[[-22 -50 -34 -53 -49  18]
 [-69   0  34 -21   2 -38]
 [ 20  -6 -20   2  -7   6]
 [ 16 -10 -25  -2 -12   1]]
:
[[ 18 -38   6   1]
 [-49   2  -7 -12]
 [-53 -21   2  -2]
 [-34  34 -20 -25]
 [-50   0  -6 -10]
 [-22 -69  20  16]]

[[  3 -10  16 -29  24  42 -41  15  -6  -5  16 -22]
 [  7  24 -36  60 -36 -53  78 -14  31   1 -40  53]]
:
[[-22  53]
 [ 16 -40]
 [ -5   1]
 [ -6  31]
 [ 15 -14]
 [-41  78]
 [ 42 -53]
 [ 24 -36]
 [-29  60]
 [ 16 -36]
 [-10  24]
 [  3   7]]

[[ 17 -66]
 [ -3  32]
 [ 27 -11]
 [ 53  25]
 [ 26  14]
 [ 48 -34]
 [-68 -68]]
:
[[-66  32 -11  25  14 -34 -68]
 [ 17  -3  27  53  26  48 -68]]

[[-40  40 -41]
 [  8 -60   7]
 [ 10  55 -48]
 [ 28 -25 -27]
 [ 40 -38 -29]
 [ -3 -51  62]
 [ 25 -11  -9]
 [-15  27 -39]
 [ 17   7 -29]
 [ 29  -3 -23]]
:
[[-41   7 -48 -27 -29  62  -9 -39 -29 -23]
 [ 40 -60  55 -25 -38 -51 -11  27   7  -3]
 [-40   8  10  28  40  -3  25 -15  17  29]]

[[-64 -52 -58 -44 -58 -56  50 -57]
 [ 24  40  39  60  24  57 -52  23]
 [-61 -54 -46 -40 -62 -55  37 -49]
 [-54 -51 -60 -63 -50 -55  51 -58]
 [ 19  56  55 -59  60  16  53 -56]
 [-58 -59 -68 -46 -53 -62  43 -57]
 [ 39  55  61  60 -47  31  30  46]
 [-64 -58 -70 -54 -51 -60  49 -45]
 [-61  54  57  56  61  58 -59 -59]]
:
[[-57  23 -49 -58 -56 -57  46 -45 -59]
 [ 50 -52  37  51  53  43  30  49 -59]
 [-56  57 -55 -55  16 -62  31 -60  58]
 [-58  24 -62 -50  60 -53 -47 -51  61]
 [-44  60 -40 -63 -59 -46  60 -54  56]
 [-58  39 -46 -60  55 -68  61 -70  57]
 [-52  40 -54 -51  56 -59  55 -58  54]
 [-64  24 -61 -54  19 -58  39 -64 -61]]

[[-62 -33  -6  28  15 -28   2 -39]
 [-51 -45  -1  30  17 -18  -3 -40]
 [-56 -43  -3  -2  22 -29 -16 -32]
 [-18 -54   9 -26  53 -27   8 -35]
 [ 56  39   8 -14 -22  26  25  33]
 [-57 -41 -11  12  13 -36 -13 -49]
 [-47 -54 -10   8  23 -33 -14 -27]
 [ 59  36   2 -27 -12  17  18  34]]
:
[[-39 -40 -32 -35  33 -49 -27  34]
 [  2  -3 -16   8  25 -13 -14  18]
 [-28 -18 -29 -27  26 -36 -33  17]
 [ 15  17  22  53 -22  13  23 -12]
 [ 28  30  -2 -26 -14  12   8 -27]
 [ -6  -1  -3   9   8 -11 -10   2]
 [-33 -45 -43 -54  39 -41 -54  36]
 [-62 -51 -56 -18  56 -57 -47  59]]
